Below are the code and all the weights of a small trained network. Each question names an input and a class and asks about switching units off, where a switched-off unit gives its printed mean instead of its output.

import numpy as np


def w(rows, s, z=0):
    codes = np.array(rows[::2]) - 128.0
    scale = np.full(codes.shape[1], s)
    scale[-1] = z or s
    return codes * scale


def norm(h):
    return h / np.sqrt((h * h).mean(-1, keepdims=True) + 1e-5)


def f(y):
    return y / 2 * (1 + np.tanh(0.7978845608 * (y + 0.044715 * y**3)))


def log_softmax(a):
    a = a - a.max(-1, keepdims=True)
    return a - np.log(np.exp(a).sum(-1, keepdims=True))


def net(x, mask):
    res = np.array(x, float).reshape(1, 6) / 4 @ E
    u = 0
    for l in range(4):
        y = f(norm(res) @ A[l][:, :-1].T + A[l][:, -1])
        res = res + np.where(mask[u : u + 6], y, B[l][:, -1]) @ B[l][:, :-1]
        u += 6
    return log_softmax(norm(res)[-1] @ U[:, :-1].T + U[:, -1])


A, B = {}, {}
E = w([
[217,101,52],'x0',
[94,255,92],'x1',
[125,127,128],'x2',
[129,129,129],'x3',
[127,128,128],'x4',
[127,128,128],'x5',
],0.0011)
A[0] = w([
[252,135,30,38],'0.n1',
[137,134,136,136],'0.n2',
[140,162,102,122],'0.n3',
[121,169,173,101],'0.n4',
[211,105,45,2],'0.n5',
[79,229,38,106],'0.n6',
],0.0028,0.00063)
B[0] = w([
[50,118,70,245],'0.n1',
[126,123,123,132],'0.n2',
[147,53,95,144],'0.n3',
[42,122,91,124],'0.n4',
[38,191,120,170],'0.n5',
[251,110,196,254],'0.n6',
],0.0025,0.0007)
A[1] = w([
[154,76,111,152],'1.n1',
[30,186,43,217],'1.n2',
[122,26,135,38],'1.n3',
[76,112,83,4],'1.n4',
[219,116,100,49],'1.n5',
[90,4,129,108],'1.n6',
],0.0024,0.00033)
B[1] = w([
[129,232,171,171],'1.n1',
[212,151,132,219],'1.n2',
[201,180,246,180],'1.n3',
[79,174,107,84],'1.n4',
[26,207,219,152],'1.n5',
[187,252,211,252],'1.n6',
],0.0016,0.00038)
A[2] = w([
[5,158,233,182],'2.n1',
[153,207,99,195],'2.n2',
[237,101,126,2],'2.n3',
[170,101,74,143],'2.n4',
[200,167,32,216],'2.n5',
[149,234,101,184],'2.n6',
],0.0027,0.00038)
B[2] = w([
[118,108,15,208],'2.n1',
[212,42,207,203],'2.n2',
[103,179,155,149],'2.n3',
[56,188,184,151],'2.n4',
[3,43,216,254],'2.n5',
[208,29,179,221],'2.n6',
],0.0022,0.00089)
A[3] = w([
[70,68,60,90],'3.n1',
[47,116,131,139],'3.n2',
[112,72,36,184],'3.n3',
[190,142,202,172],'3.n4',
[28,152,102,78],'3.n5',
[1,38,134,255],'3.n6',
],0.003,0.00098)
B[3] = w([
[35,233,143,135],'3.n1',
[147,134,53,137],'3.n2',
[6,180,40,155],'3.n3',
[227,50,234,219],'3.n4',
[92,91,89,101],'3.n5',
[134,222,33,254],'3.n6',
],0.0021,0.0015)
U = w([
[228,34,255,254],'0',
[12,192,7,2],'1',
],0.0043,0.00055)

Each question gives the input, the list of numbers given to net, and the class t.
The units are the neurons (one row each of A and B). Each row of codes is followed by its name. A weight is (code - 128) times the scale printed after its matrix; where a second scale follows, it is the last column's (A, B and U).
mask holds one flag per neuron, layer by layer. A switched-off neuron (its flag False) gives its mean, the last column of its row in B, instead of its output. The means were averaged over made-up inputs and are rounded, as every weight is.
A unit's drop is (log p(t) with every unit on - log p(t) with that unit switched off) / (log p(t) with every unit on - log p(t) with every unit switched off).
unit that matters most: the unit with the biggest drop
k most important neurons: the k neurons with the biggest drops, biggest first
top k neurons in layer l: the k neurons of layer l with the biggest drops, biggest first
drop of u: that unit's drop, to one decimal
input [-1,3,4,0,0,-3], class 0: unit that matters most => 0.n6
input [2,1,-7,-7,-3,-5], class 1: 2 most important neurons => 0.n1, 0.n5
input [-7,-4,-4,-3,-7,1], class 1: 2 most important neurons => 0.n6, 2.n1
input [-6,8,-5,-6,-4,2], class 0: 3 most important neurons => 0.n6, 0.n1, 2.n6
input [4,5,-7,4,-6,5], class 0: 2 most important neurons => 0.n6, 2.n1
input [-7,-4,4,-6,2,5], class 1: drop of 0.n6 => 1.8
input [4,-1,-1,6,3,2], class 1: drop of 0.n1 => 1.0
input [3,7,-2,5,-5,2], class 0: drop of 0.n6 => 1.6
input [-8,-6,-5,-1,-5,8], class 1: drop of 2.n2 => 1.4
input [-6,6,-4,-6,4,-5], class 0: top 2 neurons in layer 2 => 2.n5, 2.n6
input [-4,-1,-5,-7,4,-6], class 1: 2 most important neurons => 0.n6, 2.n1
